Below are the code and all the weights of a small trained network. Each question names an input and a class and asks about switching units off, where a switched-off unit gives its printed mean instead of its output.

import numpy as np


def w(rows, s, z=0):
    codes = np.array(rows[::2]) - 128.0
    scale = np.full(codes.shape[1], s)
    scale[-1] = z or s
    return codes * scale


def f(y):
    return y / 2 * (1 + np.tanh(0.7978845608 * (y + 0.044715 * y**3)))


def log_softmax(a):
    a = a - a.max(-1, keepdims=True)
    return a - np.log(np.exp(a).sum(-1, keepdims=True))


def net(x, mask):
    res = np.array(x, float).reshape(1, 4) / 4 @ E
    y = f(res @ A[0][:, :-1].T + A[0][:, -1])
    res = res + np.where(mask, y, B[0][:, -1]) @ B[0][:, :-1]
    return log_softmax(res[-1] @ U[:, :-1].T + U[:, -1])


A, B = {}, {}
E = w([
[197,153,142,143,57,159,135,183,113,242],'x0',
[136,168,133,254,168,163,81,140,76,134],'x1',
[140,74,52,135,137,105,108,157,156,63],'x2',
[94,51,169,171,107,59,190,154,69,111],'x3',
],0.0099)
A[0] = w([
[70,55,134,115,147,48,193,145,123,63,197],'neuron 1',
[47,217,219,164,151,143,155,81,122,111,186],'neuron 2',
[82,117,53,21,133,74,135,83,210,57,253],'neuron 3',
[123,44,163,105,48,107,253,81,176,170,232],'neuron 4',
[140,196,180,90,148,180,134,122,117,189,175],'neuron 5',
[173,138,179,95,33,144,180,196,128,254,225],'neuron 6',
[199,220,100,196,109,184,124,110,90,224,246],'neuron 7',
[44,75,127,169,173,89,165,156,49,80,207],'neuron 8',
[218,172,148,162,172,195,98,168,102,128,163],'neuron 9',
],0.007,0.003)
B[0] = w([
[122,140,46,251,109,135,141,112,17,249,212],'neuron 1',
[107,80,56,77,228,118,146,88,190,93,176],'neuron 2',
[186,180,223,158,166,147,1,245,155,209,243],'neuron 3',
[197,215,132,184,100,53,104,162,100,233,213],'neuron 4',
[38,85,36,126,134,89,123,41,119,68,185],'neuron 5',
[201,216,110,187,69,135,113,225,31,234,246],'neuron 6',
[154,154,114,248,69,67,168,62,38,187,241],'neuron 7',
[94,86,60,250,186,49,202,22,52,134,202],'neuron 8',
[215,95,122,217,67,169,139,82,76,136,188],'neuron 9',
],0.0065,0.011)
U = w([
[139,48,123,133,99,147,159,144,130,32,72],'0',
[193,130,123,158,89,99,147,149,66,165,153],'1',
[161,141,142,89,94,151,125,111,151,101,93],'2',
[38,75,79,151,179,105,168,56,99,111,158],'3',
[131,98,160,94,187,156,103,187,245,121,141],'4',
[93,62,166,86,58,126,230,137,191,68,1],'5',
],0.011,0.006)

Each question gives the input, the list of numbers given to net, and the class t.
The units are the neurons (one row each of A and B). Each row of codes is followed by its name. A weight is (code - 128) times the scale printed after its matrix; where a second scale follows, it is the last column's (A, B and U).
mask holds one flag per neuron, in row order. A switched-off neuron (its flag False) gives its mean, the last column of its row in B, instead of its output. The means were averaged over made-up inputs and are rounded, as every weight is.
A unit's drop is (log p(t) with every unit on - log p(t) with that unit switched off) / (log p(t) with every unit on - log p(t) with every unit switched off).
The circuit of an input: a set's keep is (log p(t) with only the set's units on - log p(t) with every unit switched off) / (log p(t) with every unit on - log p(t) with every unit switched off). Starting from all 9 units, units are removed one at a time, each time the one whose removal leaves the highest keep (on an exact tie, the one counted first), for as long as the keep stays at least 0.8.
units of the circuit, in order: the units of the circuit, biggest drop first
most important unit: the unit with the biggest drop
k most important neurons: the k neurons with the biggest drops, biggest first
drop of u: that unit's drop, to one decimal
input [-8,-5,-1,3], class 1: units of the circuit, in order -> (neuron 3)
input [-7,-5,2,-2], class 4: 2 most important neurons -> (neuron 3; neuron 7)
input [0,1,7,6], class 3: units of the circuit, in order -> (neuron 6; neuron 8)
input [-3,1,4,1], class 3: 3 most important neurons -> (neuron 6; neuron 4; neuron 8)
input [-7,-6,2,7], class 1: 2 most important neurons -> (neuron 3; neuron 4)
input [-3,7,6,-4], class 0: 3 most important neurons -> (neuron 6; neuron 1; neuron 4)
input [-8,-6,3,-3], class 4: 3 most important neurons -> (neuron 3; neuron 7; neuron 6)
input [-7,8,7,-7], class 4: 2 most important neurons -> (neuron 7; neuron 1)
input [3,3,6,3], class 3: 2 most important neurons -> (neuron 6; neuron 3)
input [0,3,-1,0], class 3: 3 most important neurons -> (neuron 6; neuron 3; neuron 4)
input [-7,-1,-8,-6], class 4: drop of neuron 7 -> 0.1
input [4,-7,8,-6], class 4: drop of neuron 7 -> 0.1
input [-2,6,7,-4], class 0: drop of neuron 6 -> 0.4
input [-8,-3,5,-4], class 4: most important unit -> neuron 3
